Here is a tiny trained network, its code and every weight. The questions are about switching its units off for an input and a class, where a switched-off unit gives its printed mean instead of its output.

import numpy as np


def w(rows, s, z=0):
    codes = np.array(rows[::2]) - 128.0
    scale = np.full(codes.shape[1], s)
    scale[-1] = z or s
    return codes * scale


def norm(h):
    return h / np.sqrt((h * h).mean(-1, keepdims=True) + 1e-5)


def f(y):
    return y / 2 * (1 + np.tanh(0.7978845608 * (y + 0.044715 * y**3)))


def log_softmax(a):
    a = a - a.max(-1, keepdims=True)
    return a - np.log(np.exp(a).sum(-1, keepdims=True))


def net(x, mask):
    res = np.array(x, float).reshape(1, 8) / 4 @ E
    u = 0
    for l in range(2):
        y = f(norm(res) @ A[l][:, :-1].T + A[l][:, -1])
        res = res + np.where(mask[u : u + 6], y, B[l][:, -1]) @ B[l][:, :-1]
        u += 6
    return log_softmax(norm(res)[-1] @ U[:, :-1].T + U[:, -1])


A, B = {}, {}
E = w([
[145,150,158,145,128,136,61,155],'x0',
[127,116,124,118,125,135,125,137],'x1',
[86,156,218,123,145,175,134,105],'x2',
[6,236,26,20,236,107,77,75],'x3',
[203,254,89,101,39,222,203,226],'x4',
[130,122,123,129,129,133,119,142],'x5',
[130,136,103,172,121,54,130,185],'x6',
[136,145,141,149,139,138,106,128],'x7',
],0.0085)
A[0] = w([
[187,134,125,125,131,106,84,92,184],'0.n1',
[109,88,85,146,147,141,121,162,142],'0.n2',
[23,148,65,70,235,73,36,83,68],'0.n3',
[87,244,63,63,196,142,116,157,81],'0.n4',
[140,6,165,176,187,84,94,78,95],'0.n5',
[98,70,156,140,146,102,95,109,252],'0.n6',
],0.012,0.0043)
B[0] = w([
[95,112,187,88,80,159,186,82,145],'0.n1',
[110,165,219,131,179,232,87,71,137],'0.n2',
[236,140,193,126,244,67,142,229,255],'0.n3',
[83,175,17,147,13,172,69,32,232],'0.n4',
[57,114,53,135,63,146,67,93,205],'0.n5',
[56,54,154,129,176,81,150,87,186],'0.n6',
],0.011,0.015)
A[1] = w([
[51,5,143,191,75,141,119,109,159],'1.n1',
[164,129,145,162,74,184,158,138,106],'1.n2',
[200,127,168,136,183,115,125,159,232],'1.n3',
[170,145,160,125,118,177,208,202,3],'1.n4',
[141,136,132,154,130,137,198,179,143],'1.n5',
[156,179,117,108,136,139,135,190,43],'1.n6',
],0.018,0.0024)
B[1] = w([
[118,148,178,78,4,135,164,123,253],'1.n1',
[188,91,137,164,226,107,129,178,197],'1.n2',
[88,93,140,127,175,94,172,127,207],'1.n3',
[197,124,103,173,138,181,150,179,188],'1.n4',
[184,113,141,136,144,162,73,119,161],'1.n5',
[84,90,148,137,89,182,130,93,179],'1.n6',
],0.018,0.014)
U = w([
[139,122,177,104,69,109,150,99,193],'0',
[245,120,129,180,164,171,143,158,6],'1',
[107,138,145,111,248,57,130,91,81],'2',
[148,208,50,139,141,151,93,81,215],'3',
],0.016,0.0017)

Each question gives the input, the list of numbers given to net, and the class t.
The units are the neurons (one row each of A and B). Each row of codes is followed by its name. A weight is (code - 128) times the scale printed after its matrix; where a second scale follows, it is the last column's (A, B and U).
mask holds one flag per neuron, layer by layer. A switched-off neuron (its flag False) gives its mean, the last column of its row in B, instead of its output. The means were averaged over made-up inputs and are rounded, as every weight is.
A unit's drop is (log p(t) with every unit on - log p(t) with that unit switched off) / (log p(t) with every unit on - log p(t) with every unit switched off).
The circuit of an input: a set's keep is (log p(t) with only the set's units on - log p(t) with every unit switched off) / (log p(t) with every unit on - log p(t) with every unit switched off). Starting from all 12 units, units are removed one at a time, each time the one whose removal leaves the highest keep (on an exact tie, the one counted first), for as long as the keep stays at least 0.8.
units of the circuit, in order: the units of the circuit, biggest drop first
unit that matters most: the unit with the biggest drop
k most important neurons: the k neurons with the biggest drops, biggest first
top k neurons in layer l: the k neurons of layer l with the biggest drops, biggest first
drop when u is switched off: that unit's drop, to one decimal
input [1,6,-1,7,0,-2,-8,2], class 2: 3 most important neurons -> [0.n3; 0.n5; 1.n1]
input [-6,6,-6,2,0,-1,3,3], class 2: unit that matters most -> 0.n5
input [-3,-2,-4,4,0,4,-1,-2], class 2: units of the circuit, in order -> [0.n3; 1.n3]
input [-3,5,0,-1,2,0,-2,-3], class 1: top 3 neurons in layer 0 -> [0.n5; 0.n4; 0.n6]
input [-6,1,-7,1,2,-3,1,0], class 3: units of the circuit, in order -> [0.n3; 0.n6; 1.n1]
input [4,-7,-8,2,1,8,3,-1], class 3: 2 most important neurons -> [1.n1; 0.n4]
input [1,-6,8,0,1,-4,-1,4], class 1: top 3 neurons in layer 0 -> [0.n6; 0.n5; 0.n4]
input [-3,7,-2,4,3,-5,-1,-6], class 3: 2 most important neurons -> [0.n4; 1.n1]
input [-5,-8,0,1,7,7,-8,-3], class 3: units of the circuit, in order -> [0.n3; 1.n1]
input [-8,-8,8,-2,1,6,8,-2], class 1: top 3 neurons in layer 0 -> [0.n5; 0.n4; 0.n6]
input [-4,4,1,1,-5,6,-4,4], class 2: 2 most important neurons -> [0.n3; 0.n4]
input [3,-7,7,1,4,-5,-4,-7], class 3: 3 most important neurons -> [0.n3; 1.n1; 1.n4]
input [-1,2,-2,1,5,-1,-5,0], class 3: 2 most important neurons -> [0.n3; 1.n1]
input [-2,-5,-1,3,6,-5,-8,-4], class 3: drop when 1.n1 is switched off -> 0.1
input [-7,-1,4,2,-4,-4,0,-1], class 2: drop when 0.n3 is switched off -> 3.1
input [-5,6,2,4,-3,0,-8,0], class 2: drop when 0.n3 is switched off -> 0.2
